[  6.0 -28.4   1.3  11.4   9.2  -2.5   7.4  16.1  -6.0 -26.2   2.2   4.4
  -7.7   1.5 -37.1  -5.8  -8.8  -4.9   3.3   1.1  -4.1 -13.4  16.2  -1.2
   2.6   4.6   4.4 -10.6 -14.3  -7.7   2.0] => [34], [57]
[  9.7 -63.9  -6.4  16.2 -11.7   7.8  17.8  30.5   1.3 -26.9 -13.6   5.6
   7.1  -5.4 -61.9   2.8 -10.2 -11.9  17.0  24.6 -17.5   7.6  16.3   3.7
  -3.4   0.8 -11.3 -10.1 -16.7 -34.2   7.0] => [34], [50]
[ -4.2 -34.6   2.4  24.2   3.8  16.5 -22.6   8.9 -35.6  -8.7   1.1 -37.1
  -3.5  -8.7   0.4   3.4  14.3  -1.6   1.5   2.8  -1.8   9.9   3.5   5.9
   4.7  -2.9 -13.8  -0.6  10.1  -8.9   7.1] => [34], [50]
[  5.3 -44.1 -14.4  28.6   5.1  12.7  -1.7 -11.4  -9.2 -20.2  -7.1 -13.8
   7.6   8.9  10.8   2.7  25.5   1.3  12.7 -27.5  -4.6   9.9  13.4  15.5
   1.2 -14.1  -8.5  -8.1  11.0 -25.7  14.4] => [39], [50]
[  2.8 -32.9  -9.9  18.7   1.5   7.0   4.7  28.7   0.2 -26.9   1.4   5.0
  -8.5   2.2 -44.7   8.6  -6.7  -5.4  -1.0  -6.8 -13.2  -0.7  14.3  -0.4
   9.6 -16.2  -2.0 -12.3  24.2  -9.4   7.9] => [34], [50]
[ -1.3  -3.3   2.5  30.0 -11.1 -11.8   5.1  12.3 -15.8   7.6  -5.8   3.6
 -12.1   1.5  -7.3   5.9   5.4 -11.6   5.7   8.0  -3.9 -18.0   7.1  16.5
  -7.5  -8.0   8.1  10.5   0.2  26.6   4.9] => [34], [57]
[  3.3 -38.5  -7.8  30.2   1.2   7.4  -6.5   4.8  -0.9 -19.1 -12.7 -17.6
  15.9   4.5  -1.3   0.9  47.0  -9.9  15.4 -26.5  -3.6  -4.1  11.9  14.2
   1.3 -12.8  -8.9  -8.1  -0.3 -17.9   8.5] => [39], [57]
[  5.5 -40.7  -1.2   5.6  -1.4  -4.9   5.2  28.8 -13.6 -30.9   5.3  -6.7
   1.6   2.8 -36.9   7.4   7.9  -0.8  -5.7   9.6  -9.6   5.1  15.7   4.5
   8.3   3.5 -11.7 -15.3  -4.9 -25.9   4.7] => [34], [57]
[ -5.1 -19.4   2.8  21.4   3.6  -2.7  16.9  21.3   5.1 -24.9 -13.2  16.0
  -2.5   3.1 -46.9   4.6   9.1 -18.3   8.1  10.0 -11.9   3.1  12.7   5.4
  -7.1  -7.5  -3.2   0.8 -21.3   7.3   5.1] => [34], [57]
[ -4.4  -0.7   8.3  20.4   8.4 -16.0  -2.3  21.9 -17.7   1.3   8.4  -5.7
  -9.3   4.4 -20.5  -0.1  15.8  -6.9   7.2  18.4  -7.2  15.3  11.2  11.5
  -2.5  10.0  13.5   4.9 -17.8  21.7  -0.3] => [34], [57]
[ 13.1 -52.6  -5.7  17.9   0.0   8.6   6.0  46.7   4.7 -39.3  -3.8   7.2
   0.6  -3.3 -62.9   4.7 -16.1 -10.5   5.0  23.9 -18.1  28.4  12.8   2.6
  -0.8  -7.6 -17.5 -14.8   4.8 -22.1   9.0] => [34], [57]
[ -4.1 -38.4   0.0  17.2   8.4  20.8   0.3  32.2  -1.3 -33.3  -2.9 -19.0
  12.3  -2.3 -33.6   2.7  16.3   2.8  11.5   4.9 -10.1  52.2   3.0   4.8
  -2.5  -1.1 -23.5 -10.5   6.2 -17.6   3.6] => [34], [57]
[ -8.5 -34.5  -3.7  11.0  -0.1   1.6   3.2  14.9 -12.8  -9.9 -15.4 -18.7
  -5.9  -5.2 -18.1   0.1   6.6 -18.6  13.9  12.1  -0.7   5.3   6.8  10.5
   6.3  -4.3  -6.8  13.2  11.5  -5.8  10.7] => [34], [57]
